Below is a small trained network, with its code and all its weights. Each question gives an input and a class and asks what happens when units are switched off, that is, made to give their printed mean instead of their output.

import numpy as np


def w(rows, s, z=0):
    codes = np.array(rows[::2]) - 128.0
    scale = np.full(codes.shape[1], s)
    scale[-1] = z or s
    return codes * scale


def norm(h):
    return h / np.sqrt((h * h).mean(-1, keepdims=True) + 1e-5)


def f(y):
    return np.maximum(y, 0)


def log_softmax(a):
    a = a - a.max(-1, keepdims=True)
    return a - np.log(np.exp(a).sum(-1, keepdims=True))


def net(x, mask):
    res = np.array(x, float).reshape(1, 7) / 4 @ E
    u = 0
    for l in range(2):
        y = f(norm(res) @ A[l][:, :-1].T + A[l][:, -1])
        res = res + np.where(mask[u : u + 8], y, B[l][:, -1]) @ B[l][:, :-1]
        u += 8
    return log_softmax(norm(res)[-1] @ U[:, :-1].T + U[:, -1])


A, B = {}, {}
E = w([
[120,94,159,153,85,155,82],'x0',
[143,143,95,215,91,84,146],'x1',
[138,111,231,180,197,58,131],'x2',
[16,114,127,136,87,67,57],'x3',
[169,63,89,3,133,25,108],'x4',
[177,119,50,87,173,100,174],'x5',
[138,88,241,138,183,194,80],'x6',
],0.0046)
A[0] = w([
[159,81,99,19,77,13,162,3],'L0N1',
[196,174,71,191,124,113,149,102],'L0N2',
[62,101,120,60,170,181,95,71],'L0N3',
[184,122,98,40,105,171,126,140],'L0N4',
[5,119,254,65,110,130,79,125],'L0N5',
[187,124,56,127,134,217,160,103],'L0N6',
[118,130,84,78,70,37,53,163],'L0N7',
[164,124,180,82,184,142,151,88],'L0N8',
],0.0054,0.0028)
B[0] = w([
[248,131,125,150,84,80,96,218],'L0N1',
[70,157,111,86,133,153,142,186],'L0N2',
[118,116,171,79,136,114,157,179],'L0N3',
[79,146,103,158,124,136,161,214],'L0N4',
[109,89,90,122,96,154,119,253],'L0N5',
[137,162,82,145,132,137,138,205],'L0N6',
[188,158,179,113,130,132,163,224],'L0N7',
[157,128,126,136,168,138,126,187],'L0N8',
],0.011,0.0043)
A[1] = w([
[170,113,130,137,229,155,130,15],'L1N1',
[142,60,185,106,184,74,76,219],'L1N2',
[111,94,210,212,41,133,125,82],'L1N3',
[123,192,135,183,150,2,124,53],'L1N4',
[195,108,114,83,117,12,105,94],'L1N5',
[76,118,149,18,76,159,96,3],'L1N6',
[66,115,140,176,133,32,198,58],'L1N7',
[76,176,178,185,128,165,59,107],'L1N8',
],0.0079,0.0028)
B[1] = w([
[122,80,208,174,255,116,189,180],'L1N1',
[107,201,64,132,90,167,168,225],'L1N2',
[39,111,128,223,131,68,68,218],'L1N3',
[104,114,117,12,157,67,89,181],'L1N4',
[228,127,158,117,83,118,61,255],'L1N5',
[128,35,165,21,117,174,194,194],'L1N6',
[96,176,104,71,202,122,30,153],'L1N7',
[149,49,162,161,80,60,73,212],'L1N8',
],0.0074,0.005)
U = w([
[58,72,173,209,105,114,48,172],'0',
[164,103,189,150,253,165,180,45],'1',
[99,57,163,44,95,179,135,179],'2',
[117,214,60,150,104,170,190,198],'3',
[77,179,117,78,185,66,72,2],'4',
[254,151,131,88,85,59,89,169],'5',
],0.016,0.0025)

Each question gives the input, the list of numbers given to net, and the class t.
The units are the neurons (one row each of A and B). Each row of codes is followed by its name. A weight is (code - 128) times the scale printed after its matrix; where a second scale follows, it is the last column's (A, B and U).
mask holds one flag per neuron, layer by layer. A switched-off neuron (its flag False) gives its mean, the last column of its row in B, instead of its output. The means were averaged over made-up inputs and are rounded, as every weight is.
A unit's drop is (log p(t) with every unit on - log p(t) with that unit switched off) / (log p(t) with every unit on - log p(t) with every unit switched off).
The circuit of an input: a set's keep is (log p(t) with only the set's units on - log p(t) with every unit switched off) / (log p(t) with every unit on - log p(t) with every unit switched off). Starting from the 12 units with the biggest drops (on a tie, the unit counted first), units are removed one at a time, each time the one whose removal leaves the highest keep (on an exact tie, the one counted first), for as long as the keep stays at least 0.8.
units of the circuit, in order: the units of the circuit, biggest drop first
k most important neurons: the k neurons with the biggest drops, biggest first
top k neurons in layer l: the k neurons of layer l with the biggest drops, biggest first
drop when u is switched off: that unit's drop, to one decimal
input [8,5,-2,-2,6,-2,8], class 0: units of the circuit, in order => L1N3
input [2,-7,-3,0,-6,-4,-6], class 2: top 3 neurons in layer 0 => L0N1; L0N4; L0N3
input [5,7,7,-2,-5,-2,-8], class 4: units of the circuit, in order => L1N7; L1N4
input [6,-4,-3,-3,-7,2,8], class 0: units of the circuit, in order => L1N8; L1N3
input [-6,-6,6,7,2,-7,4], class 2: 2 most important neurons => L1N6; L0N5
input [6,-8,-2,7,5,-7,-8], class 5: top 4 neurons in layer 0 => L0N1; L0N7; L0N2; L0N4
input [1,-7,-3,-7,6,-2,8], class 1: 2 most important neurons => L0N8; L1N1
input [6,-7,-6,-7,4,-2,-5], class 3: 4 most important neurons => L0N4; L0N6; L1N8; L1N5
input [-6,-1,-4,5,-2,-7,7], class 2: 3 most important neurons => L1N6; L0N5; L0N3
input [5,1,7,-8,-3,-4,-1], class 0: 3 most important neurons => L1N3; L0N7; L1N8
input [-4,-3,7,-7,4,-4,-2], class 1: top 2 neurons in layer 1 => L1N1; L1N8
input [-1,-6,7,2,-4,8,-6], class 4: 3 most important neurons => L1N7; L0N7; L1N4
input [-1,-1,4,-7,-1,6,-5], class 3: 2 most important neurons => L0N2; L0N6
input [-4,5,2,-7,-1,-7,-5], class 3: units of the circuit, in order => L0N2
input [-8,-8,-7,5,-4,-2,-4], class 2: 3 most important neurons => L1N6; L0N3; L1N2
input [4,-7,7,4,-7,5,-8], class 4: 2 most important neurons => L1N7; L1N4
input [4,-8,2,0,0,-5,-8], class 2: 2 most important neurons => L0N5; L1N6
input [-6,8,-6,6,-1,5,-8], class 5: drop when L0N4 is switched off => 0.2
input [-6,-6,2,-7,-2,-2,-6], class 3: drop when L0N6 is switched off => 0.4
input [2,1,0,2,6,-5,6], class 2: drop when L1N6 is switched off => 0.2
